Below are the code and all the weights of a small trained network. Each question names an input and a class and asks about switching units off, where a switched-off unit gives its printed mean instead of its output.

import numpy as np


def w(rows, s, z=0):
    codes = np.array(rows[::2]) - 128.0
    scale = np.full(codes.shape[1], s)
    scale[-1] = z or s
    return codes * scale


def norm(h):
    return h / np.sqrt((h * h).mean(-1, keepdims=True) + 1e-5)


def f(y):
    return y / 2 * (1 + np.tanh(0.7978845608 * (y + 0.044715 * y**3)))


def log_softmax(a):
    a = a - a.max(-1, keepdims=True)
    return a - np.log(np.exp(a).sum(-1, keepdims=True))


def net(x, mask):
    res = np.array(x, float).reshape(1, 6) / 4 @ E
    u = 0
    for l in range(2):
        y = f(norm(res) @ A[l][:, :-1].T + A[l][:, -1])
        res = res + np.where(mask[u : u + 3], y, B[l][:, -1]) @ B[l][:, :-1]
        u += 3
    return log_softmax(norm(res)[-1] @ U[:, :-1].T + U[:, -1])


A, B = {}, {}
E = w([
[178,78,187,99,199,105,45,82,66],'x0',
[132,22,168,71,140,219,109,57,193],'x1',
[187,114,67,167,17,181,54,34,133],'x2',
[167,154,182,198,168,124,136,207,235],'x3',
[67,63,243,109,7,94,3,176,109],'x4',
[234,78,102,53,37,159,143,234,71],'x5',
],0.0077)
A[0] = w([
[38,107,212,97,96,92,1,140,60,153],'0.n1',
[63,44,204,45,214,222,98,99,146,167],'0.n2',
[27,157,135,152,173,56,76,36,199,3],'0.n3',
],0.0099,0.0063)
B[0] = w([
[70,153,3,147,205,211,61,53,97,254],'0.n1',
[170,215,132,174,123,171,136,243,85,229],'0.n2',
[174,109,78,64,79,31,76,154,128,194],'0.n3',
],0.015,0.0093)
A[1] = w([
[175,61,119,245,72,127,81,13,145,117],'1.n1',
[157,101,116,1,117,222,61,73,18,105],'1.n2',
[213,98,109,132,48,142,67,29,86,3],'1.n3',
],0.0083,0.006)
B[1] = w([
[51,66,161,200,156,179,120,151,54,191],'1.n1',
[106,120,5,142,133,90,71,186,129,254],'1.n2',
[66,79,123,145,177,99,102,140,40,162],'1.n3',
],0.014,0.0065)
U = w([
[120,125,112,206,146,119,104,150,129,244],'0',
[149,212,119,231,93,135,91,129,61,170],'1',
[95,177,94,168,85,156,121,123,145,202],'2',
[116,140,72,182,246,200,146,40,109,130],'3',
[203,82,95,79,81,57,45,164,115,158],'4',
[49,97,188,243,207,134,135,187,1,96],'5',
[173,36,241,26,84,115,105,9,157,2],'6',
],0.0075,0.0074)

Each question gives the input, the list of numbers given to net, and the class t.
The units are the neurons (one row each of A and B). Each row of codes is followed by its name. A weight is (code - 128) times the scale printed after its matrix; where a second scale follows, it is the last column's (A, B and U).
mask holds one flag per neuron, layer by layer. A switched-off neuron (its flag False) gives its mean, the last column of its row in B, instead of its output. The means were averaged over made-up inputs and are rounded, as every weight is.
A unit's drop is (log p(t) with every unit on - log p(t) with that unit switched off) / (log p(t) with every unit on - log p(t) with every unit switched off).
The circuit of an input: a set's keep is (log p(t) with only the set's units on - log p(t) with every unit switched off) / (log p(t) with every unit on - log p(t) with every unit switched off). Starting from all 6 units, units are removed one at a time, each time the one whose removal leaves the highest keep (on an exact tie, the one counted first), for as long as the keep stays at least 0.8.
units of the circuit, in order: the units of the circuit, biggest drop first
k most important neurons: the k neurons with the biggest drops, biggest first
top k neurons in layer l: the k neurons of layer l with the biggest drops, biggest first
drop of u: that unit's drop, to one decimal
input [2,-4,-2,6,8,2], class 3: units of the circuit, in order : 0.n1
input [-3,-1,-6,-2,5,-7], class 4: 2 most important neurons : 0.n3, 1.n1
input [5,2,8,1,-5,-7], class 5: 3 most important neurons : 1.n1, 0.n1, 1.n3
input [-3,-4,-7,6,8,2], class 3: units of the circuit, in order : 0.n1, 0.n2, 0.n3
input [-4,4,6,1,1,-3], class 5: 2 most important neurons : 0.n1, 1.n1
input [6,-1,-7,7,-5,-8], class 4: units of the circuit, in order : 0.n3, 0.n1
input [4,-2,8,0,-5,7], class 5: top 2 neurons in layer 1 : 1.n3, 1.n1
input [-4,1,8,2,8,-4], class 3: 2 most important neurons : 0.n1, 0.n2
input [0,4,5,7,8,-2], class 3: 2 most important neurons : 0.n1, 0.n3
input [6,1,3,5,-4,-8], class 4: 2 most important neurons : 0.n3, 0.n1
input [-6,7,0,2,4,-6], class 1: 2 most important neurons : 0.n2, 1.n2
input [2,-6,1,1,7,-7], class 3: top 2 neurons in layer 0 : 0.n1, 0.n2
input [2,-4,-1,7,8,-2], class 3: drop of 0.n1 : 0.8
input [-3,-2,-8,7,8,2], class 3: drop of 0.n1 : 0.8
input [2,-3,1,4,5,2], class 3: drop of 0.n2 : 0.1
input [0,-4,5,-3,4,-8], class 4: drop of 1.n1 : -0.1
